Below are the code and all the weights of a small trained network. Each question names an input and a class and asks about switching units off, where a switched-off unit gives its printed mean instead of its output.

import numpy as np


def w(rows, s, z=0):
    codes = np.array(rows[::2]) - 128.0
    scale = np.full(codes.shape[1], s)
    scale[-1] = z or s
    return codes * scale


def norm(h):
    return h / np.sqrt((h * h).mean(-1, keepdims=True) + 1e-5)


def f(y):
    return y / 2 * (1 + np.tanh(0.7978845608 * (y + 0.044715 * y**3)))


def log_softmax(a):
    a = a - a.max(-1, keepdims=True)
    return a - np.log(np.exp(a).sum(-1, keepdims=True))


def net(x, mask):
    res = np.array(x, float).reshape(1, 4) / 4 @ E
    u = 0
    for l in range(3):
        y = f(norm(res) @ A[l][:, :-1].T + A[l][:, -1])
        res = res + np.where(mask[u : u + 11], y, B[l][:, -1]) @ B[l][:, :-1]
        u += 11
    return log_softmax(norm(res)[-1] @ U[:, :-1].T + U[:, -1])


A, B = {}, {}
E = w([
[128,126,125,130],'x0',
[187,209,35,3],'x1',
[246,11,186,74],'x2',
[54,10,51,26],'x3',
],0.003)
A[0] = w([
[196,55,145,159,198],'0.n0',
[132,172,162,52,240],'0.n1',
[148,35,144,117,33],'0.n2',
[36,105,117,131,39],'0.n3',
[235,179,236,142,232],'0.n4',
[164,150,166,189,26],'0.n5',
[140,255,176,162,139],'0.n6',
[132,90,140,124,5],'0.n7',
[108,94,95,84,212],'0.n8',
[63,128,165,198,106],'0.n9',
[227,122,117,98,5],'0.n10',
],0.0087,0.0018)
B[0] = w([
[101,162,227,57,187],'0.n0',
[203,150,86,163,168],'0.n1',
[83,104,172,106,161],'0.n2',
[145,117,46,178,160],'0.n3',
[180,82,164,148,253],'0.n4',
[75,79,192,142,162],'0.n5',
[80,231,161,162,226],'0.n6',
[116,105,96,2,121],'0.n7',
[81,189,183,138,173],'0.n8',
[177,59,84,206,191],'0.n9',
[205,75,112,190,157],'0.n10',
],0.0056,0.0055)
A[1] = w([
[60,106,2,133,105],'1.n0',
[92,167,77,152,216],'1.n1',
[114,109,139,210,8],'1.n2',
[56,80,146,188,91],'1.n3',
[149,86,166,115,119],'1.n4',
[211,115,147,36,18],'1.n5',
[137,183,165,96,236],'1.n6',
[125,79,131,34,96],'1.n7',
[210,94,145,86,3],'1.n8',
[108,111,135,222,72],'1.n9',
[144,99,119,48,136],'1.n10',
],0.0086,0.0016)
B[1] = w([
[169,129,92,83,252],'1.n0',
[161,126,147,104,220],'1.n1',
[91,120,92,145,192],'1.n2',
[148,73,105,125,223],'1.n3',
[172,151,156,117,174],'1.n4',
[120,153,44,169,192],'1.n5',
[154,44,86,85,193],'1.n6',
[99,157,165,172,180],'1.n7',
[141,131,91,196,168],'1.n8',
[96,153,42,116,229],'1.n9',
[1,173,130,181,162],'1.n10',
],0.0089,0.0031)
A[2] = w([
[166,223,104,70,132],'2.n0',
[114,114,189,107,60],'2.n1',
[157,136,3,108,154],'2.n2',
[167,242,99,72,175],'2.n3',
[79,94,1,5,126],'2.n4',
[37,93,67,195,239],'2.n5',
[69,241,122,85,120],'2.n6',
[150,171,36,127,111],'2.n7',
[117,167,176,197,66],'2.n8',
[227,197,162,130,253],'2.n9',
[105,229,123,85,125],'2.n10',
],0.0079,0.0025)
B[2] = w([
[64,109,126,175,192],'2.n0',
[125,88,144,108,126],'2.n1',
[168,122,159,95,249],'2.n2',
[42,104,117,163,219],'2.n3',
[159,133,123,87,254],'2.n4',
[146,254,165,97,245],'2.n5',
[176,52,100,163,174],'2.n6',
[99,128,217,117,210],'2.n7',
[97,115,111,79,168],'2.n8',
[122,113,77,120,238],'2.n9',
[138,83,112,155,165],'2.n10',
],0.0099,0.0045)
U = w([
[103,253,119,159,255],'0',
[49,69,20,216,106],'1',
[211,167,55,25,96],'2',
[76,38,42,47,150],'3',
[195,35,194,161,120],'4',
[252,98,28,211,77],'5',
[25,118,228,85,6],'6',
],0.015,0.0032)

Each question gives the input, the list of numbers given to net, and the class t.
The units are the neurons (one row each of A and B). Each row of codes is followed by its name. A weight is (code - 128) times the scale printed after its matrix; where a second scale follows, it is the last column's (A, B and U).
mask holds one flag per neuron, layer by layer. A switched-off neuron (its flag False) gives its mean, the last column of its row in B, instead of its output. The means were averaged over made-up inputs and are rounded, as every weight is.
A unit's drop is (log p(t) with every unit on - log p(t) with that unit switched off) / (log p(t) with every unit on - log p(t) with every unit switched off).
The circuit of an input: a set's keep is (log p(t) with only the set's units on - log p(t) with every unit switched off) / (log p(t) with every unit on - log p(t) with every unit switched off). Starting from the 12 units with the biggest drops (on a tie, the unit counted first), units are removed one at a time, each time the one whose removal leaves the highest keep (on an exact tie, the one counted first), for as long as the keep stays at least 0.8.
circuit, biggest first: the units of the circuit, biggest drop first
unit that matters most: the unit with the biggest drop
k most important neurons: the k neurons with the biggest drops, biggest first
top k neurons in layer l: the k neurons of layer l with the biggest drops, biggest first
drop when u is switched off: that unit's drop, to one decimal
input [2,1,7,-4], class 5: circuit, biggest first : [1.n8]
input [4,-3,1,-5], class 4: 3 most important neurons : [0.n4 0.n5 1.n10]
input [-6,1,-7,-3], class 1: circuit, biggest first : [2.n6 2.n3]
input [-4,2,4,8], class 0: circuit, biggest first : [1.n10 2.n5]
input [8,7,3,6], class 0: circuit, biggest first : [2.n5 1.n10]
input [5,6,-4,1], class 3: top 2 neurons in layer 2 : [2.n4 2.n2]
input [3,2,7,5], class 0: top 2 neurons in layer 1 : [1.n5 1.n10]
input [2,4,2,1], class 0: 2 most important neurons : [0.n6 1.n5]
input [3,4,1,-5], class 5: 2 most important neurons : [0.n4 0.n10]
input [0,1,2,7], class 0: top 2 neurons in layer 1 : [1.n10 1.n7]
input [-3,2,8,-2], class 5: top 2 neurons in layer 1 : [1.n5 1.n8]
input [7,3,7,1], class 0: 4 most important neurons : [1.n5 1.n10 1.n8 0.n9]
input [0,2,-1,-6], class 1: 2 most important neurons : [0.n6 2.n5]
input [-7,0,1,6], class 6: most important neuron : [0.n8]
input [0,1,-7,1], class 3: 2 most important neurons : [1.n0 1.n1]
input [-6,1,4,-4], class 5: 2 most important neurons : [2.n7 2.n9]
input [0,3,-1,-6], class 1: 2 most important neurons : [0.n6 2.n5]
input [-4,-8,0,5], class 2: 2 most important neurons : [0.n3 2.n5]
input [3,5,0,-2], class 1: 2 most important neurons : [2.n3 2.n5]
input [-7,4,4,-1], class 5: unit that matters most : 0.n10
input [-1,2,1,-3], class 5: 3 most important neurons : [0.n4 2.n5 0.n10]
input [-2,-5,-5,1], class 2: drop when 1.n3 is switched off : 0.1
input [-8,6,0,-6], class 1: drop when 2.n5 is switched off : 0.2
input [-8,3,5,7], class 0: drop when 2.n5 is switched off : 0.2
input [-6,5,3,4], class 0: drop when 2.n5 is switched off : 0.1
